Here is a tiny trained network, its code and every weight. The questions are about switching its units off for an input and a class, where a switched-off unit gives its printed mean instead of its output.

import numpy as np


def w(rows, s, z=0):
    codes = np.array(rows[::2]) - 128.0
    scale = np.full(codes.shape[1], s)
    scale[-1] = z or s
    return codes * scale


def norm(h):
    return h / np.sqrt((h * h).mean(-1, keepdims=True) + 1e-5)


def f(y):
    return y / 2 * (1 + np.tanh(0.7978845608 * (y + 0.044715 * y**3)))


def log_softmax(a):
    a = a - a.max(-1, keepdims=True)
    return a - np.log(np.exp(a).sum(-1, keepdims=True))


def net(x, mask):
    res = np.array(x, float).reshape(1, 5) / 4 @ E
    u = 0
    for l in range(3):
        y = f(norm(res) @ A[l][:, :-1].T + A[l][:, -1])
        res = res + np.where(mask[u : u + 9], y, B[l][:, -1]) @ B[l][:, :-1]
        u += 9
    return log_softmax(norm(res)[-1] @ U[:, :-1].T + U[:, -1])


A, B = {}, {}
E = w([
[52,206,120,224,54,104,97,94,153],'x0',
[186,199,159,109,60,66,169,196,85],'x1',
[151,95,144,114,93,86,30,93,109],'x2',
[96,103,254,106,97,166,129,171,157],'x3',
[134,143,196,209,207,82,165,61,15],'x4',
],0.0042)
A[0] = w([
[140,124,215,147,94,191,73,133,139,52],'L0N0',
[64,190,112,142,190,140,251,177,197,8],'L0N1',
[97,80,226,128,105,152,147,206,126,51],'L0N2',
[157,165,3,121,142,74,142,88,96,227],'L0N3',
[165,165,136,177,159,210,202,184,176,43],'L0N4',
[179,182,153,130,63,120,133,132,109,89],'L0N5',
[59,130,237,150,97,144,146,134,165,63],'L0N6',
[196,127,106,155,113,82,181,164,144,92],'L0N7',
[110,91,88,131,127,172,85,125,198,118],'L0N8',
],0.0059,0.0016)
B[0] = w([
[80,131,86,79,145,136,62,180,98,159],'L0N0',
[76,28,134,211,100,129,82,188,49,184],'L0N1',
[65,137,49,83,170,53,184,86,139,194],'L0N2',
[2,112,160,57,146,101,130,159,106,254],'L0N3',
[135,12,186,90,127,89,96,192,76,164],'L0N4',
[201,57,118,180,86,135,129,88,86,169],'L0N5',
[112,213,81,124,164,72,141,108,144,188],'L0N6',
[171,107,104,96,89,94,155,57,180,160],'L0N7',
[101,135,130,146,83,131,172,74,122,191],'L0N8',
],0.0049,0.0037)
A[1] = w([
[142,101,100,128,46,183,186,178,192,183],'L1N0',
[55,124,60,122,113,15,207,109,118,212],'L1N1',
[110,124,139,187,167,208,126,115,194,5],'L1N2',
[84,130,72,159,166,118,153,231,61,84],'L1N3',
[106,172,207,183,230,165,177,59,69,175],'L1N4',
[131,154,201,77,171,72,40,116,23,117],'L1N5',
[142,97,110,83,60,113,1,118,161,231],'L1N6',
[141,42,117,158,160,195,137,89,197,77],'L1N7',
[196,184,148,103,31,89,194,174,99,100],'L1N8',
],0.0047,0.0011)
B[1] = w([
[195,145,130,183,144,123,240,73,99,175],'L1N0',
[125,101,83,9,83,186,102,121,104,253],'L1N1',
[215,65,114,121,106,3,98,51,200,124],'L1N2',
[173,89,101,152,183,114,21,23,140,176],'L1N3',
[102,159,126,107,70,137,198,110,162,220],'L1N4',
[70,119,140,162,163,176,160,120,121,228],'L1N5',
[99,52,157,180,190,180,213,184,100,206],'L1N6',
[181,126,202,136,127,35,111,98,140,142],'L1N7',
[105,32,176,97,95,74,87,38,110,187],'L1N8',
],0.0059,0.004)
A[2] = w([
[140,31,167,135,128,159,144,163,72,254],'L2N0',
[37,139,94,201,41,143,86,83,147,203],'L2N1',
[97,100,135,120,198,94,106,64,220,82],'L2N2',
[157,48,61,118,64,187,112,214,227,251],'L2N3',
[148,116,141,100,110,182,241,25,113,193],'L2N4',
[45,138,243,95,145,35,153,206,185,135],'L2N5',
[201,130,172,37,254,149,130,119,146,167],'L2N6',
[130,125,105,145,196,153,91,83,207,153],'L2N7',
[68,130,192,150,162,140,125,110,66,194],'L2N8',
],0.0056,0.0012)
B[2] = w([
[168,140,139,187,149,174,44,103,138,246],'L2N0',
[227,152,136,111,139,154,104,193,125,225],'L2N1',
[180,116,192,84,43,93,121,86,32,168],'L2N2',
[63,156,153,180,195,71,182,92,121,215],'L2N3',
[133,157,177,120,101,143,125,100,189,254],'L2N4',
[82,109,26,90,127,98,73,77,56,161],'L2N5',
[143,254,65,159,35,131,108,225,130,196],'L2N6',
[166,102,141,68,92,101,147,155,63,144],'L2N7',
[125,66,82,157,168,102,189,202,206,211],'L2N8',
],0.0072,0.0049)
U = w([
[3,111,44,43,138,74,119,113,60,136],'0',
[203,44,235,106,36,72,119,52,73,136],'1',
[100,30,132,249,204,128,92,190,120,145],'2',
[77,170,196,189,146,122,244,89,211,132],'3',
[186,234,110,152,75,163,73,210,149,152],'4',
[109,115,157,111,148,208,72,95,180,97],'5',
[129,151,147,119,177,101,32,80,235,3],'6',
],0.011,0.013)

Each question gives the input, the list of numbers given to net, and the class t.
The units are the neurons (one row each of A and B). Each row of codes is followed by its name. A weight is (code - 128) times the scale printed after its matrix; where a second scale follows, it is the last column's (A, B and U).
mask holds one flag per neuron, layer by layer. A switched-off neuron (its flag False) gives its mean, the last column of its row in B, instead of its output. The means were averaged over made-up inputs and are rounded, as every weight is.
A unit's drop is (log p(t) with every unit on - log p(t) with that unit switched off) / (log p(t) with every unit on - log p(t) with every unit switched off).
The circuit of an input: a set's keep is (log p(t) with only the set's units on - log p(t) with every unit switched off) / (log p(t) with every unit on - log p(t) with every unit switched off). Starting from the 12 units with the biggest drops (on a tie, the unit counted first), units are removed one at a time, each time the one whose removal leaves the highest keep (on an exact tie, the one counted first), for as long as the keep stays at least 0.8.
units of the circuit, in order: the units of the circuit, biggest drop first
k most important neurons: the k neurons with the biggest drops, biggest first
k most important neurons of layer l: the k neurons of layer l with the biggest drops, biggest first
input [-4,4,-4,6,-8], class 3: units of the circuit, in order : L2N3
input [-8,-7,6,-5,5], class 4: units of the circuit, in order : L2N6, L1N8, L0N1
input [3,4,-7,3,-7], class 2: units of the circuit, in order : L0N1, L0N4
input [7,-6,2,2,3], class 4: 2 most important neurons : L2N1, L1N8
input [-5,-8,-6,0,-5], class 1: units of the circuit, in order : L1N7, L2N2
input [-1,7,-6,-1,-6], class 1: 3 most important neurons : L1N8, L1N0, L0N7
input [-7,-2,-1,6,3], class 4: 2 most important neurons : L2N6, L0N3
input [-1,-7,7,-4,-4], class 1: 3 most important neurons : L2N2, L1N7, L0N8
input [-5,3,-6,6,3], class 0: 3 most important neurons : L0N2, L2N5, L1N6
input [5,1,-8,8,4], class 0: 2 most important neurons : L0N6, L0N2
input [4,-6,1,-5,-6], class 1: 4 most important neurons of layer 1 : L1N2, L1N7, L1N4, L1N5
input [8,8,-8,7,4], class 1: 3 most important neurons : L0N5, L0N3, L1N8
input [-4,-6,-8,1,-2], class 2: 2 most important neurons : L0N1, L0N4
input [1,-2,-5,1,-4], class 2: units of the circuit, in order : L0N1
input [-6,2,-2,-1,-3], class 4: 2 most important neurons : L2N6, L1N4
input [5,-8,-8,-4,0], class 1: 3 most important neurons : L1N2, L2N2, L1N3
input [-3,-4,7,-2,8], class 3: 3 most important neurons : L1N4, L0N1, L0N4
input [3,-1,2,-2,1], class 5: 2 most important neurons of layer 2 : L2N6, L2N1
input [8,5,0,-3,6], class 4: 3 most important neurons of layer 2 : L2N1, L2N3, L2N2
input [-5,0,-4,2,3], class 4: units of the circuit, in order : L2N6
input [5,6,-1,-3,-7], class 3: 3 most important neurons : L2N3, L2N2, L1N6
input [1,2,7,7,1], class 0: 2 most important neurons : L0N2, L0N6
input [8,-7,0,-2,4], class 4: 2 most important neurons : L2N1, L1N8
input [0,-7,-6,-6,4], class 1: 3 most important neurons : L2N2, L1N3, L0N2
input [-5,-1,-1,5,2], class 0: 3 most important neurons of layer 2 : L2N1, L2N5, L2N0
input [-3,-6,8,-6,-5], class 2: 4 most important neurons of layer 0 : L0N2, L0N6, L0N7, L0N3
input [-4,-3,-5,-2,8], class 3: units of the circuit, in order : L1N4
input [4,6,0,1,-7], class 3: 2 most important neurons of layer 2 : L2N2, L2N3
input [-7,-7,2,-1,-8], class 3: 2 most important neurons of layer 1 : L1N3, L1N8
